Here is a tiny trained network, its code and every weight. The questions are about switching its units off for an input and a class, where a switched-off unit gives its printed mean instead of its output.

import numpy as np


def w(rows, s, z=0):
    codes = np.array(rows[::2]) - 128.0
    scale = np.full(codes.shape[1], s)
    scale[-1] = z or s
    return codes * scale


def f(y):
    return np.maximum(y, 0)


def log_softmax(a):
    a = a - a.max(-1, keepdims=True)
    return a - np.log(np.exp(a).sum(-1, keepdims=True))


def net(x, mask):
    res = np.array(x, float).reshape(1, 4) / 4 @ E
    y = f(res @ A[0][:, :-1].T + A[0][:, -1])
    res = res + np.where(mask, y, B[0][:, -1]) @ B[0][:, :-1]
    return log_softmax(res[-1] @ U[:, :-1].T + U[:, -1])


A, B = {}, {}
E = w([
[123,142,30,54,207,170,181],'x0',
[62,66,219,119,105,204,184],'x1',
[131,208,155,83,137,149,2],'x2',
[201,157,120,102,56,159,160],'x3',
],0.0092)
A[0] = w([
[92,144,214,103,110,184,125,159],'N1',
[209,159,43,113,163,33,140,154],'N2',
[95,216,153,80,155,148,62,203],'N3',
[36,137,181,136,204,153,129,252],'N4',
[175,139,143,168,57,135,120,217],'N5',
[147,145,207,175,77,36,73,175],'N6',
[161,109,156,207,69,92,63,135],'N7',
[171,188,48,90,219,138,105,227],'N8',
[104,21,124,135,159,160,190,189],'N9',
[254,201,117,52,50,173,133,248],'N10',
[163,223,59,120,196,38,39,211],'N11',
[146,65,134,143,78,133,181,236],'N12',
],0.0079,0.0029)
B[0] = w([
[119,147,124,105,109,217,84,176],'N1',
[129,176,115,124,162,173,88,210],'N2',
[180,99,81,89,126,104,77,203],'N3',
[60,82,113,68,151,166,89,192],'N4',
[173,126,146,158,70,153,159,172],'N5',
[194,39,117,77,77,69,148,199],'N6',
[143,73,74,113,79,90,168,182],'N7',
[87,197,77,64,254,103,74,228],'N8',
[78,99,153,102,148,104,221,197],'N9',
[210,218,85,182,121,183,115,217],'N10',
[217,182,49,138,187,117,152,253],'N11',
[140,105,106,126,95,108,208,183],'N12',
],0.0078,0.012)
U = w([
[144,49,96,109,108,33,223,148],'0',
[92,232,195,216,135,95,81,2],'1',
[101,96,153,96,100,147,2,85],'2',
[27,132,177,120,176,172,152,206],'3',
[167,251,45,116,231,134,75,170],'4',
[209,203,131,162,50,167,142,128],'5',
[131,189,180,166,156,107,98,17],'6',
],0.0081,0.003)

Each question gives the input, the list of numbers given to net, and the class t.
The units are the neurons (one row each of A and B). Each row of codes is followed by its name. A weight is (code - 128) times the scale printed after its matrix; where a second scale follows, it is the last column's (A, B and U).
mask holds one flag per neuron, in row order. A switched-off neuron (its flag False) gives its mean, the last column of its row in B, instead of its output. The means were averaged over made-up inputs and are rounded, as every weight is.
A unit's drop is (log p(t) with every unit on - log p(t) with that unit switched off) / (log p(t) with every unit on - log p(t) with every unit switched off).
The circuit of an input: a set's keep is (log p(t) with only the set's units on - log p(t) with every unit switched off) / (log p(t) with every unit on - log p(t) with every unit switched off). Starting from all 12 units, units are removed one at a time, each time the one whose removal leaves the highest keep (on an exact tie, the one counted first), for as long as the keep stays at least 0.8.
circuit, biggest first: the units of the circuit, biggest drop first
most important unit: the unit with the biggest drop
top k neurons: the k neurons with the biggest drops, biggest first
drop when u is switched off: that unit's drop, to one decimal
input [-8,0,4,1], class 0: most important unit : N6
input [-1,-2,-3,-4], class 0: circuit, biggest first : (N8 N10)
input [-7,-6,5,5], class 5: circuit, biggest first : (N6 N5)
input [-7,-8,0,2], class 5: circuit, biggest first : (N8 N5)
input [0,5,-3,0], class 3: top 2 neurons : (N6 N11)
input [-6,-5,2,-3], class 0: circuit, biggest first : (N6 N7)
input [1,1,-2,6], class 5: circuit, biggest first : (N8 N10)
input [-8,-7,-5,4], class 0: top 2 neurons : (N6 N7)
input [-4,6,-1,3], class 0: circuit, biggest first : (N10 N12)
input [-5,6,-1,-4], class 0: top 2 neurons : (N6 N8)
input [-2,6,6,6], class 5: top 2 neurons : (N10 N8)
input [-8,5,-4,8], class 0: top 4 neurons : (N6 N12 N7 N2)
input [-8,-1,5,-3], class 0: top 2 neurons : (N6 N7)
input [0,-4,-7,5], class 5: most important unit : N8
input [-2,0,3,-8], class 2: drop when N8 is switched off : 0.2
input [6,4,-2,-8], class 3: drop when N10 is switched off : 0.0
input [-1,1,3,-3], class 2: drop when N8 is switched off : 0.2
input [-8,4,3,-2], class 0: drop when N10 is switched off : 0.1
